Below is a small trained network, with its code and all its weights. Each question gives an input and a class and asks what happens when units are switched off, that is, made to give their printed mean instead of their output.

import numpy as np


def w(rows, s, z=0):
    codes = np.array(rows[::2]) - 128.0
    scale = np.full(codes.shape[1], s)
    scale[-1] = z or s
    return codes * scale


def norm(h):
    return h / np.sqrt((h * h).mean(-1, keepdims=True) + 1e-5)


def f(y):
    return np.maximum(y, 0)


def log_softmax(a):
    a = a - a.max(-1, keepdims=True)
    return a - np.log(np.exp(a).sum(-1, keepdims=True))


def net(x, mask):
    res = np.array(x, float).reshape(1, 8) / 4 @ E
    u = 0
    for l in range(4):
        y = f(norm(res) @ A[l][:, :-1].T + A[l][:, -1])
        res = res + np.where(mask[u : u + 7], y, B[l][:, -1]) @ B[l][:, :-1]
        u += 7
    return log_softmax(norm(res)[-1] @ U[:, :-1].T + U[:, -1])


A, B = {}, {}
E = w([
[126,126,130],'x0',
[81,216,232],'x1',
[121,120,133],'x2',
[115,120,136],'x3',
[126,127,131],'x4',
[12,184,2],'x5',
[128,130,128],'x6',
[117,121,134],'x7',
],0.0052)
A[0] = w([
[77,128,181,231],'0.n1',
[90,71,107,108],'0.n2',
[87,123,105,4],'0.n3',
[79,149,98,22],'0.n4',
[186,163,163,12],'0.n5',
[3,124,148,129],'0.n6',
[145,151,147,44],'0.n7',
],0.0051,0.002)
B[0] = w([
[243,141,44,255],'0.n1',
[248,163,71,173],'0.n2',
[104,188,105,138],'0.n3',
[100,139,40,169],'0.n4',
[205,147,86,165],'0.n5',
[145,254,58,242],'0.n6',
[73,93,103,134],'0.n7',
],0.0027,0.002)
A[1] = w([
[2,192,134,60],'1.n1',
[201,172,66,216],'1.n2',
[147,115,51,177],'1.n3',
[207,103,191,118],'1.n4',
[162,10,43,1],'1.n5',
[87,107,60,37],'1.n6',
[97,194,98,110],'1.n7',
],0.0045,0.0024)
B[1] = w([
[164,30,94,192],'1.n1',
[1,6,201,252],'1.n2',
[50,82,123,219],'1.n3',
[166,55,99,233],'1.n4',
[129,59,68,193],'1.n5',
[158,142,162,157],'1.n6',
[59,78,154,187],'1.n7',
],0.0037,0.0029)
A[2] = w([
[123,150,32,198],'2.n1',
[235,133,168,95],'2.n2',
[84,216,253,113],'2.n3',
[105,234,204,36],'2.n4',
[68,223,207,54],'2.n5',
[120,238,213,5],'2.n6',
[108,109,154,88],'2.n7',
],0.0072,0.0015)
B[2] = w([
[193,145,212,244],'2.n1',
[67,185,175,255],'2.n2',
[147,2,93,247],'2.n3',
[150,25,19,205],'2.n4',
[117,10,24,217],'2.n5',
[160,27,61,205],'2.n6',
[138,128,129,142],'2.n7',
],0.0061,0.0031)
A[3] = w([
[146,96,188,125],'3.n1',
[131,123,219,180],'3.n2',
[174,128,67,83],'3.n3',
[12,243,54,254],'3.n4',
[170,142,254,174],'3.n5',
[139,120,71,117],'3.n6',
[188,61,221,153],'3.n7',
],0.0069,0.0041)
B[3] = w([
[115,137,161,182],'3.n1',
[67,182,138,189],'3.n2',
[129,97,129,142],'3.n3',
[170,229,255,230],'3.n4',
[91,209,136,205],'3.n5',
[142,101,144,166],'3.n6',
[95,214,91,255],'3.n7',
],0.008,0.0054)
U = w([
[142,212,210,254],'0',
[158,2,67,2],'1',
],0.009,0.00078)

Each question gives the input, the list of numbers given to net, and the class t.
The units are the neurons (one row each of A and B). Each row of codes is followed by its name. A weight is (code - 128) times the scale printed after its matrix; where a second scale follows, it is the last column's (A, B and U).
mask holds one flag per neuron, layer by layer. A switched-off neuron (its flag False) gives its mean, the last column of its row in B, instead of its output. The means were averaged over made-up inputs and are rounded, as every weight is.
A unit's drop is (log p(t) with every unit on - log p(t) with that unit switched off) / (log p(t) with every unit on - log p(t) with every unit switched off).
The circuit of an input: a set's keep is (log p(t) with only the set's units on - log p(t) with every unit switched off) / (log p(t) with every unit on - log p(t) with every unit switched off). Starting from the 12 units with the biggest drops (on a tie, the unit counted first), units are removed one at a time, each time the one whose removal leaves the highest keep (on an exact tie, the one counted first), for as long as the keep stays at least 0.8.
circuit, biggest first: the units of the circuit, biggest drop first
k most important neurons: the k neurons with the biggest drops, biggest first
top k neurons in layer l: the k neurons of layer l with the biggest drops, biggest first
drop when u is switched off: that unit's drop, to one decimal
input [2,-4,5,2,3,5,-7,-4], class 0: circuit, biggest first : 3.n4, 2.n3
input [-4,8,-2,-2,-5,-7,-8,6], class 1: top 3 neurons in layer 2 : 2.n3, 2.n6, 2.n4
input [-3,-8,-6,-2,8,8,6,4], class 0: circuit, biggest first : 3.n4, 2.n3, 2.n5
input [-6,-7,1,-7,4,7,8,6], class 0: top neuron in layer 1 : 1.n4
input [-7,-3,5,0,8,3,-5,6], class 0: 2 most important neurons : 2.n3, 2.n6
input [0,-6,5,-2,-6,-6,-8,0], class 0: 4 most important neurons : 2.n5, 2.n4, 2.n3, 2.n6
input [7,-5,-4,5,-2,-5,4,-8], class 0: 3 most important neurons : 2.n5, 2.n3, 2.n4
input [6,-5,4,-7,-3,-5,-3,7], class 0: 2 most important neurons : 2.n5, 2.n4
input [1,-7,-1,3,4,-7,-2,8], class 0: 4 most important neurons : 2.n5, 2.n4, 2.n3, 2.n6
input [-6,-7,1,-5,-1,-8,-7,3], class 0: 4 most important neurons : 2.n5, 2.n3, 2.n4, 2.n2
input [-3,6,8,-1,8,-5,6,-3], class 1: drop when 3.n4 is switched off : 0.5
input [-6,-5,1,5,1,8,-7,4], class 0: drop when 3.n4 is switched off : 1.1
input [-4,5,8,-7,7,-2,1,1], class 1: drop when 3.n4 is switched off : 0.0
input [-3,-5,2,1,-3,7,-8,2], class 0: drop when 3.n4 is switched off : 1.3
